Here is a tiny trained network, its code and every weight. The questions are about switching its units off for an input and a class, where a switched-off unit gives its printed mean instead of its output.

import numpy as np


def w(rows, s, z=0):
    codes = np.array(rows[::2]) - 128.0
    scale = np.full(codes.shape[1], s)
    scale[-1] = z or s
    return codes * scale


def norm(h):
    return h / np.sqrt((h * h).mean(-1, keepdims=True) + 1e-5)


def f(y):
    return np.maximum(y, 0)


def log_softmax(a):
    a = a - a.max(-1, keepdims=True)
    return a - np.log(np.exp(a).sum(-1, keepdims=True))


def net(x, mask):
    res = np.array(x, float).reshape(1, 6) / 4 @ E
    u = 0
    for l in range(2):
        y = f(norm(res) @ A[l][:, :-1].T + A[l][:, -1])
        res = res + np.where(mask[u : u + 5], y, B[l][:, -1]) @ B[l][:, :-1]
        u += 5
    return log_softmax(norm(res)[-1] @ U[:, :-1].T + U[:, -1])


A, B = {}, {}
E = w([
[118,101,30,107],'x0',
[31,154,73,96],'x1',
[2,134,181,20],'x2',
[176,14,15,141],'x3',
[195,188,142,93],'x4',
[105,174,115,231],'x5',
],0.0077)
A[0] = w([
[117,234,231,16,76],'L0N0',
[29,17,114,2,1],'L0N1',
[163,96,195,153,15],'L0N2',
[172,114,241,171,44],'L0N3',
[198,171,161,194,91],'L0N4',
],0.0083,0.0053)
B[0] = w([
[96,250,151,101,253],'L0N0',
[98,102,114,98,214],'L0N1',
[146,117,145,169,138],'L0N2',
[138,120,178,130,180],'L0N3',
[100,96,134,107,208],'L0N4',
],0.019,0.0048)
A[1] = w([
[204,120,254,190,3],'L1N0',
[191,110,106,119,125],'L1N1',
[69,146,195,92,171],'L1N2',
[83,67,106,32,23],'L1N3',
[206,72,80,100,115],'L1N4',
],0.012,0.004)
B[1] = w([
[31,1,237,212,208],'L1N0',
[201,113,165,131,175],'L1N1',
[237,148,81,105,254],'L1N2',
[69,26,155,112,199],'L1N3',
[205,187,98,81,214],'L1N4',
],0.0094,0.0064)
U = w([
[253,107,75,153,153],'0',
[100,58,92,60,148],'1',
[118,237,193,85,252],'2',
[92,171,73,226,10],'3',
[158,81,223,201,83],'4',
],0.025,0.0024)

Each question gives the input, the list of numbers given to net, and the class t.
The units are the neurons (one row each of A and B). Each row of codes is followed by its name. A weight is (code - 128) times the scale printed after its matrix; where a second scale follows, it is the last column's (A, B and U).
mask holds one flag per neuron, layer by layer. A switched-off neuron (its flag False) gives its mean, the last column of its row in B, instead of its output. The means were averaged over made-up inputs and are rounded, as every weight is.
A unit's drop is (log p(t) with every unit on - log p(t) with that unit switched off) / (log p(t) with every unit on - log p(t) with every unit switched off).
The circuit of an input: a set's keep is (log p(t) with only the set's units on - log p(t) with every unit switched off) / (log p(t) with every unit on - log p(t) with every unit switched off). Starting from all 10 units, units are removed one at a time, each time the one whose removal leaves the highest keep (on an exact tie, the one counted first), for as long as the keep stays at least 0.8.
circuit, biggest first: the units of the circuit, biggest drop first
k most important neurons: the k neurons with the biggest drops, biggest first
top k neurons in layer l: the k neurons of layer l with the biggest drops, biggest first
drop when u is switched off: that unit's drop, to one decimal
input [2,-4,7,8,7,7], class 0: 2 most important neurons -> [L0N0 L0N4]
input [3,-7,1,-7,-7,1], class 4: circuit, biggest first -> [L0N3 L1N0]
input [-2,5,-8,-8,-4,5], class 4: circuit, biggest first -> [L0N0]
input [-4,-4,-1,-6,0,6], class 4: 2 most important neurons -> [L1N0 L0N3]
input [-3,5,-5,-1,0,0], class 3: top 3 neurons in layer 1 -> [L1N2 L1N0 L1N3]
input [4,4,5,-2,-4,8], class 3: 2 most important neurons -> [L0N0 L0N4]
input [-7,-3,-4,8,3,8], class 4: 2 most important neurons -> [L1N0 L1N2]
input [1,-6,-7,-2,5,-7], class 4: drop when L1N2 is switched off -> 0.1
input [-6,-5,-8,-8,3,-4], class 4: drop when L1N0 is switched off -> 1.0
input [6,6,-4,4,0,-1], class 0: drop when L0N4 is switched off -> 0.2
input [-7,-4,-2,8,4,6], class 4: drop when L1N0 is switched off -> 0.6
